Here is a tiny trained network, its code and every weight. The questions are about switching its units off for an input and a target symbol, where a switched-off unit gives its printed mean instead of its output.

import numpy as np


def w(rows, s, z=0):
    codes = np.array(rows[::2]) - 128.0
    scale = np.full(codes.shape[1], s)
    scale[-1] = z or s
    return codes * scale


def norm(h):
    return h / np.sqrt((h * h).mean(-1, keepdims=True) + 1e-5)


def f(y):
    return np.maximum(y, 0)


def softmax(a):
    e = np.exp(a - a.max(-1, keepdims=True))
    return e / e.sum(-1, keepdims=True)


def log_softmax(a):
    a = a - a.max(-1, keepdims=True)
    return a - np.log(np.exp(a).sum(-1, keepdims=True))


def net(x, mask):
    ids = ['ζλμξφψ'.index(c) for c in x.split()]
    T = len(ids)
    res = E[ids] + P[:T]
    u = 0
    for l in range(3):
        r = norm(res)
        for j in range(3):
            rows = slice(2 * j, 2 * j + 2)
            q, k, v = (r @ M[l][rows].T for M in (Q, K, V))
            z = softmax(np.where(np.tri(T) > 0, q @ k.T / 2**0.5, -1e9)) @ v
            o = O[l][rows]
            res = res + np.where(mask[u + j], z, o[:, -1]) @ o[:, :-1]
        u += 3
        y = f(norm(res) @ A[l][:, :-1].T + A[l][:, -1])
        res = res + np.where(mask[u : u + 4], y, B[l][:, -1]) @ B[l][:, :-1]
        u += 4
    return log_softmax(norm(res)[-1] @ U[:, :-1].T + U[:, -1])


Q, K, V, O, A, B = {}, {}, {}, {}, {}, {}
E = w([
[178,232,128],'ζ',
[94,115,161],'λ',
[171,151,195],'μ',
[73,88,138],'ξ',
[86,91,9],'φ',
[155,54,116],'ψ',
],0.015)
P = w([
[171,86,167],'0',
[165,88,184],'1',
[112,167,167],'2',
[34,254,157],'3',
[155,161,162],'4',
[211,115,162],'5',
[69,243,146],'6',
[220,131,159],'7',
],0.0076)
Q[0] = w([
[222,150,110],'0.h1',
[115,97,187],'0.h1',
[187,121,97],'0.h2',
[154,193,57],'0.h2',
[71,170,50],'0.h3',
[130,45,3],'0.h3',
],0.016)
K[0] = w([
[188,118,175],'0.h1',
[128,48,117],'0.h1',
[174,81,137],'0.h2',
[150,66,39],'0.h2',
[87,112,9],'0.h3',
[149,8,31],'0.h3',
],0.015)
V[0] = w([
[19,68,71],'0.h1',
[46,123,134],'0.h1',
[103,171,171],'0.h2',
[70,255,160],'0.h2',
[100,155,91],'0.h3',
[65,150,80],'0.h3',
],0.006)
O[0] = w([
[185,57,166,165],'0.h1',
[128,78,97,168],'0.h1',
[115,104,110,116],'0.h2',
[187,2,150,3],'0.h2',
[185,129,126,64],'0.h3',
[214,110,103,29],'0.h3',
],0.0047,0.00053)
A[0] = w([
[112,188,115,158],'0.n1',
[121,111,137,111],'0.n2',
[124,163,4,254],'0.n3',
[69,125,66,205],'0.n4',
],0.015,0.0018)
B[0] = w([
[156,91,110,177],'0.n1',
[117,83,126,147],'0.n2',
[254,149,94,254],'0.n3',
[162,77,146,200],'0.n4',
],0.023,0.0082)
Q[1] = w([
[163,184,226],'1.h1',
[122,183,81],'1.h1',
[45,219,125],'1.h2',
[160,192,83],'1.h2',
[171,93,141],'1.h3',
[75,251,101],'1.h3',
],0.022)
K[1] = w([
[1,46,214],'1.h1',
[88,145,3],'1.h1',
[38,179,52],'1.h2',
[77,237,186],'1.h2',
[113,136,177],'1.h3',
[50,105,51],'1.h3',
],0.016)
V[1] = w([
[141,173,63],'1.h1',
[131,140,107],'1.h1',
[114,45,25],'1.h2',
[164,113,177],'1.h2',
[12,126,117],'1.h3',
[95,217,209],'1.h3',
],0.012)
O[1] = w([
[221,217,192,63],'1.h1',
[156,153,149,108],'1.h1',
[254,54,153,90],'1.h2',
[55,102,141,201],'1.h2',
[187,182,181,2],'1.h3',
[24,226,27,171],'1.h3',
],0.0082,0.0091)
A[1] = w([
[252,95,123,231],'1.n1',
[111,246,62,253],'1.n2',
[191,133,9,126],'1.n3',
[87,66,107,150],'1.n4',
],0.015,0.0015)
B[1] = w([
[7,229,221,244],'1.n1',
[26,54,192,190],'1.n2',
[221,119,24,241],'1.n3',
[183,102,109,205],'1.n4',
],0.013,0.011)
Q[2] = w([
[110,196,144],'2.h1',
[185,122,225],'2.h1',
[52,181,249],'2.h2',
[74,147,54],'2.h2',
[205,251,232],'2.h3',
[57,158,125],'2.h3',
],0.013)
K[2] = w([
[96,148,163],'2.h1',
[131,98,211],'2.h1',
[137,249,125],'2.h2',
[150,152,87],'2.h2',
[230,115,101],'2.h3',
[86,81,138],'2.h3',
],0.019)
V[2] = w([
[251,140,158],'2.h1',
[112,190,152],'2.h1',
[179,176,113],'2.h2',
[163,110,56],'2.h2',
[68,172,148],'2.h3',
[146,127,208],'2.h3',
],0.012)
O[2] = w([
[131,253,26,172],'2.h1',
[23,26,164,29],'2.h1',
[135,57,215,2],'2.h2',
[229,152,100,231],'2.h2',
[222,136,185,121],'2.h3',
[149,79,11,87],'2.h3',
],0.0059,0.0032)
A[2] = w([
[171,229,135,111],'2.n1',
[126,111,251,127],'2.n2',
[118,213,118,249],'2.n3',
[96,195,141,65],'2.n4',
],0.013,0.0015)
B[2] = w([
[9,172,119,253],'2.n1',
[161,253,222,203],'2.n2',
[144,177,8,220],'2.n3',
[209,113,57,153],'2.n4',
],0.011,0.0043)
U = w([
[197,76,192,224],'ζ',
[175,113,173,189],'λ',
[26,130,114,56],'μ',
[164,26,116,35],'ξ',
[56,199,21,10],'φ',
[247,135,106,254],'ψ',
],0.011,0.0019)

Each question gives the input, a string of symbols that net reads in full, and the target symbol t.
The units are the heads (2 rows each of Q, K, V and O) and the neurons (one row each of A and B). Each row of codes is followed by its name. A weight is (code - 128) times the scale printed after its matrix; where a second scale follows, it is the last column's (O, A, B and U).
mask holds one flag per unit, layer by layer, with each layer's heads first. A switched-off unit (its flag False) gives its mean, the last column of its rows in O or B, instead of its output. The means were averaged over made-up inputs and are rounded, as every weight is.
A unit's drop is (log p(t) with every unit on - log p(t) with that unit switched off) / (log p(t) with every unit on - log p(t) with every unit switched off).
The circuit of an input: a set's keep is (log p(t) with only the set's units on - log p(t) with every unit switched off) / (log p(t) with every unit on - log p(t) with every unit switched off). Starting from the 12 units with the biggest drops (on a tie, the unit counted first), units are removed one at a time, each time the one whose removal leaves the highest keep (on an exact tie, the one counted first), for as long as the keep stays at least 0.8.
circuit, biggest first: the units of the circuit, biggest drop first
unit that matters most: the unit with the biggest drop
k most important neurons: the k neurons with the biggest drops, biggest first
top k neurons in layer l: the k neurons of layer l with the biggest drops, biggest first
heads that matter: for each layer, one digit per head in row order, 1 if its drop is at least 0.15 and else 0, layers parted by /
drop when u is switched off: that unit's drop, to one decimal
input ζ φ ξ λ φ μ, target φ: unit that matters most	1.h1
input λ λ ξ ξ μ, target ξ: heads that matter	001 / 110 / 100
input φ μ μ λ ξ λ, target ξ: circuit, biggest first	0.n3; 1.n1
input λ μ ζ, target μ: circuit, biggest first	1.n2; 0.n3
input λ ψ ψ ξ, target ζ: circuit, biggest first	1.h3; 1.h2; 0.n3
input φ λ φ ζ ζ ψ, target λ: heads that matter	000 / 100 / 000
input ψ ζ λ ξ μ, target ξ: heads that matter	010 / 110 / 000
input ψ λ ξ, target ξ: 3 most important neurons	0.n3; 0.n1; 1.n1
input μ μ μ ζ λ, target μ: top 2 neurons in layer 0	0.n3; 0.n1
input ψ φ ζ ψ, target λ: heads that matter	000 / 110 / 000
input ξ μ ξ, target ξ: 3 most important neurons	0.n3; 1.n1; 1.n3
input φ ζ φ φ φ φ ξ, target ζ: heads that matter	000 / 111 / 000
input μ λ ψ ζ, target ξ: top 3 neurons in layer 0	0.n3; 0.n4; 0.n1
input φ ζ ψ ζ μ ζ μ, target μ: most important neuron	0.n1
input φ ψ φ φ ψ φ ζ μ, target φ: 2 most important neurons	1.n3; 1.n2
input ζ φ ψ φ ξ λ λ, target ξ: 3 most important neurons	0.n3; 1.n3; 1.n1
input ψ ψ φ ψ ψ ζ, target φ: top 2 neurons in layer 1	1.n1; 1.n2
input λ μ ψ μ μ φ μ, target μ: top 2 neurons in layer 0	0.n1; 0.n3
input φ φ φ λ ζ ζ, target φ: drop when 0.n1 is switched off	0.1
input ζ ζ ζ φ, target ψ: drop when 0.n3 is switched off	0.2
input λ ξ φ φ, target ψ: drop when 0.n3 is switched off	0.1
